Here is a tiny trained network, its code and every weight. The questions are about switching its units off for an input and a class, where a switched-off unit gives its printed mean instead of its output.

import numpy as np


def w(rows, s, z=0):
    codes = np.array(rows[::2]) - 128.0
    scale = np.full(codes.shape[1], s)
    scale[-1] = z or s
    return codes * scale


def norm(h):
    return h / np.sqrt((h * h).mean(-1, keepdims=True) + 1e-5)


def f(y):
    return y / 2 * (1 + np.tanh(0.7978845608 * (y + 0.044715 * y**3)))


def log_softmax(a):
    a = a - a.max(-1, keepdims=True)
    return a - np.log(np.exp(a).sum(-1, keepdims=True))


def net(x, mask):
    res = np.array(x, float).reshape(1, 7) / 4 @ E
    u = 0
    for l in range(4):
        y = f(norm(res) @ A[l][:, :-1].T + A[l][:, -1])
        res = res + np.where(mask[u : u + 5], y, B[l][:, -1]) @ B[l][:, :-1]
        u += 5
    return log_softmax(norm(res)[-1] @ U[:, :-1].T + U[:, -1])


A, B = {}, {}
E = w([
[81,86,130,25,115,128,249,175,89,178],'x0',
[183,124,179,221,31,124,223,209,132,183],'x1',
[198,147,203,97,201,196,134,181,95,65],'x2',
[71,238,138,159,125,80,100,197,144,103],'x3',
[122,76,160,200,181,82,117,135,46,104],'x4',
[66,49,105,162,55,254,27,236,87,132],'x5',
[182,108,154,62,59,65,92,147,117,105],'x6',
],0.0042)
A[0] = w([
[57,130,107,80,94,109,187,167,87,136,124],'L0N1',
[140,150,169,60,124,160,156,177,120,144,122],'L0N2',
[112,231,187,47,54,34,52,190,74,120,9],'L0N3',
[120,110,104,117,96,96,97,150,201,152,204],'L0N4',
[16,253,161,186,172,132,139,164,109,145,22],'L0N5',
],0.0048,0.0011)
B[0] = w([
[107,160,51,137,108,117,77,88,36,128,220],'L0N1',
[126,254,106,155,157,144,62,87,85,140,204],'L0N2',
[89,114,60,192,98,193,214,71,139,62,222],'L0N3',
[196,57,138,155,250,207,129,142,235,107,187],'L0N4',
[154,115,83,171,69,148,198,113,115,20,249],'L0N5',
],0.0067,0.0016)
A[1] = w([
[152,140,202,183,43,154,195,155,143,211,114],'L1N1',
[185,2,162,121,70,156,155,38,97,102,68],'L1N2',
[152,225,86,59,85,255,157,100,234,173,3],'L1N3',
[90,132,55,25,127,151,87,116,113,86,195],'L1N4',
[226,85,61,95,149,224,191,75,77,173,147],'L1N5',
],0.0058,0.0026)
B[1] = w([
[36,180,204,48,188,78,115,176,194,87,247],'L1N1',
[108,131,100,119,92,180,173,134,183,66,204],'L1N2',
[164,2,152,156,131,120,185,145,80,107,220],'L1N3',
[86,145,223,166,155,99,129,131,104,172,249],'L1N4',
[99,187,89,167,102,95,82,71,68,54,254],'L1N5',
],0.0079,0.0032)
A[2] = w([
[180,53,150,135,176,98,133,253,42,102,250],'L2N1',
[184,128,138,180,154,158,60,103,233,137,117],'L2N2',
[199,129,137,158,147,125,62,135,168,112,6],'L2N3',
[64,73,63,166,75,57,116,104,202,199,147],'L2N4',
[63,117,103,149,193,140,100,60,136,98,103],'L2N5',
],0.0066,0.0016)
B[2] = w([
[146,102,143,138,160,142,131,73,157,148,254],'L2N1',
[57,127,108,105,122,72,110,92,2,138,196],'L2N2',
[116,166,166,73,125,113,233,128,43,186,145],'L2N3',
[233,180,186,80,133,191,157,142,99,144,230],'L2N4',
[174,159,196,123,55,99,202,202,212,90,252],'L2N5',
],0.009,0.0033)
A[3] = w([
[211,169,4,127,207,5,230,64,157,86,138],'L3N1',
[188,189,70,69,239,20,190,95,187,145,103],'L3N2',
[206,213,152,156,183,206,85,86,103,73,131],'L3N3',
[140,91,224,81,115,111,66,42,157,101,98],'L3N4',
[249,131,157,101,163,173,87,123,165,172,10],'L3N5',
],0.0043,0.0012)
B[3] = w([
[65,53,140,176,76,170,65,98,98,128,254],'L3N1',
[122,107,117,127,136,219,58,207,154,189,214],'L3N2',
[222,182,16,83,123,160,185,121,82,253,187],'L3N3',
[80,120,106,143,132,145,154,233,254,41,179],'L3N4',
[210,181,138,143,121,135,158,142,75,163,123],'L3N5',
],0.0075,0.004)
U = w([
[76,193,197,73,200,93,129,190,228,102,120],'0',
[132,141,141,142,103,146,154,107,133,96,197],'1',
[128,169,42,125,71,150,155,106,150,27,127],'2',
[228,197,144,62,155,146,146,127,114,201,134],'3',
[109,78,145,155,138,159,2,148,135,207,115],'4',
[164,39,152,158,176,92,161,134,130,112,143],'5',
[93,175,133,91,112,50,109,88,50,158,101],'6',
[183,118,11,123,146,31,80,132,149,144,2],'7',
],0.0098,0.0078)

Each question gives the input, the list of numbers given to net, and the class t.
The units are the neurons (one row each of A and B). Each row of codes is followed by its name. A weight is (code - 128) times the scale printed after its matrix; where a second scale follows, it is the last column's (A, B and U).
mask holds one flag per neuron, layer by layer. A switched-off neuron (its flag False) gives its mean, the last column of its row in B, instead of its output. The means were averaged over made-up inputs and are rounded, as every weight is.
A unit's drop is (log p(t) with every unit on - log p(t) with that unit switched off) / (log p(t) with every unit on - log p(t) with every unit switched off).
The circuit of an input: a set's keep is (log p(t) with only the set's units on - log p(t) with every unit switched off) / (log p(t) with every unit on - log p(t) with every unit switched off). Starting from the 12 units with the biggest drops (on a tie, the unit counted first), units are removed one at a time, each time the one whose removal leaves the highest keep (on an exact tie, the one counted first), for as long as the keep stays at least 0.8.
circuit, biggest first: the units of the circuit, biggest drop first
top k neurons: the k neurons with the biggest drops, biggest first
k most important neurons of layer l: the k neurons of layer l with the biggest drops, biggest first
input [2,6,-2,5,-1,4,0], class 0: circuit, biggest first => (L1N1)
input [5,4,-7,4,-1,7,3], class 3: top 2 neurons => (L2N4 L0N1)
input [1,4,6,-1,5,-1,-5], class 3: circuit, biggest first => (L3N3 L1N3)
input [-3,8,7,-5,2,-6,-1], class 0: top 4 neurons => (L1N1 L2N4 L0N1 L0N4)
input [5,7,4,-8,-3,6,-7], class 2: top 2 neurons => (L1N5 L1N4)
input [2,-5,3,-6,-8,2,-1], class 5: top 3 neurons => (L1N3 L1N1 L1N4)
input [7,-5,8,-3,6,2,5], class 3: circuit, biggest first => (L3N3 L0N2 L1N3)
input [7,4,4,8,-7,-4,-5], class 2: circuit, biggest first => (L0N5 L1N4)
input [1,-3,5,5,4,-8,1], class 4: circuit, biggest first => (L3N1 L3N2 L1N1)
input [7,-2,-4,-1,0,-8,2], class 4: circuit, biggest first => (L3N2 L3N1)
input [-4,-8,8,-2,3,4,2], class 0: top 4 neurons => (L3N4 L2N4 L1N4 L2N5)
input [4,2,-8,5,-8,-3,5], class 3: top 4 neurons => (L2N4 L0N1 L1N2 L0N5)
input [-4,8,0,7,-2,2,1], class 0: top 2 neurons => (L1N1 L1N5)
input [-2,0,-5,0,-4,-2,-1], class 3: circuit, biggest first => (L2N4)
input [5,-6,-1,-7,-2,-8,7], class 4: circuit, biggest first => (L3N1 L3N2)
input [-4,3,-3,0,3,-4,2], class 4: top 2 neurons => (L3N2 L0N1)
input [7,4,5,5,-6,-6,7], class 1: top 2 neurons => (L0N3 L1N3)
input [0,4,8,-6,3,6,5], class 3: top 2 neurons => (L3N3 L0N2)
input [6,-6,-3,8,7,0,3], class 2: top 2 neurons => (L0N3 L0N5)
input [5,0,-5,4,-4,-7,1], class 4: top 3 neurons => (L3N1 L3N2 L2N5)
input [0,-7,3,-1,-8,-7,-1], class 5: circuit, biggest first => (L1N3)
input [6,-2,-8,3,1,8,-5], class 3: circuit, biggest first => (L2N4 L3N1)
input [-6,-4,0,3,-4,2,-1], class 6: top 2 neurons => (L2N2 L1N1)
input [4,-8,-8,1,8,4,-2], class 0: top 2 neurons => (L2N5 L1N4)
input [8,5,4,0,1,6,1], class 6: top 2 neurons => (L0N1 L0N2)
input [4,-7,5,7,-3,1,8], class 1: 2 most important neurons of layer 0 => (L0N3 L0N2)
input [-4,-4,1,8,0,-2,-3], class 2: circuit, biggest first => (L0N5)
input [5,3,-2,5,1,4,2], class 2: circuit, biggest first => (L0N3 L0N1)
input [7,-3,-3,-2,-3,-4,-5], class 6: circuit, biggest first => (L0N1 L1N4 L1N5)
